U: [169 179  67 169 185 171  68  86 159  92 115 176 178 116  97  93  74  68
 171 106 101  92 137 129 174 155 122 172 169  72 126  76 105 153  60 118
  88 138 175 126 114 172 144  60  76 151 176  84]
K: [170 177 117 162 181 170  73  92 160  97 120 175 174 111 101  98  75  71
 171 108 104  90 141 134 168 157 116 172 169  71 125  82 107 150  64 119
  86 132 174 123 120 156  86  63  77 147 169  82]
M: [ 94  99 143 137 114 100 118 100  92  98  90  97 113 155 105  99 131 127
  98 111 120 145  87  88 129  92 155  94  93 148 130 111 106 118 125 124
 152 149 102 142  91 124 127 130 140 138 133 149]
J: [142 124 113 104  97 104 169 147 123 148 156 129  84  77 117 141 101 166
 146  96 182  76 152 161  72 123  78 130 134 118 163 177 105  69 140 173
 123  63 142 141 174 145  91 144 152 126  92  87]
P: [128 128 122 114 125 133 122 135 135 135 134 128 130 117 138 135 130 118
 125 138 114 126 133 132 124 135 116 130 130 118 110 123 138 134 126 111
 112 120 123 108 130 113 133 123 113 110 117 122]
V: [127 131 145 110 131 147 113 141 145 141 138 130 145 124 154 146 146 107
 119 160  92 143 135 131 138 147 123 133 133 116  89 113 158 158 128  89
 105 137 116  92 123  95 152 120 100  95 118 133]
R: [170 177  67 162 181 170  73  92 160  97 120 175 174 111 105  98  75  71
 171 108 104  90 141 134 168 157 116 172 169  71 125  82 107 150  64 119
 149 146 103 136  99 120 135 135 139 133 130 151]
[142 124 113 104  97 104 169 147 123 148 156 129  84  77 117 141 101 166
 146  96 182  76 152 161  72 123  78 130 134 118 163 177 105  69 140 173
 123  63 142 141 174 145  91 144 152 126  92  87]
J
[ 94  99 143 137 114 100 118 100  92  98  90  97 113 155 105  99 131 127
  98 111 120 145  87  88 129  92 155  94  93 148 130 111 106 118 125 124
 152 149 102 142  91 124 127 130 140 138 133 149]
M
[170 177 117 162 181 170  73  92 160  97 120 175 174 111 101  98  75  71
 171 108 104  90 141 134 168 157 116 172 169  71 125  82 107 150  64 119
  86 132 174 123 120 156  86  63  77 147 169  82]
K
[169 179  67 169 185 171  68  86 159  92 115 176 178 116  97  93  74  68
 171 106 101  92 137 129 174 155 122 172 169  72 126  76 105 153  60 118
  88 138 175 126 114 172 144  60  76 151 176  84]
U

Z: [ 92  99 159 137 104 157 192  92]
H: [156 137 192  92  92 104  99 159]
B: [150 137  84 164 187 178 184 160]
E: [117  97 136 116  88  97  97  93]
[117  97 136 116  88  97  97  93]
E
again E: 
[97]
[ 92  99 159 137 104 157 192  92]
Z
perm: [104  99 159 156 137 192  92  92]
H
rev: [ 92 192 157]
Z
where: [150]
B, 1

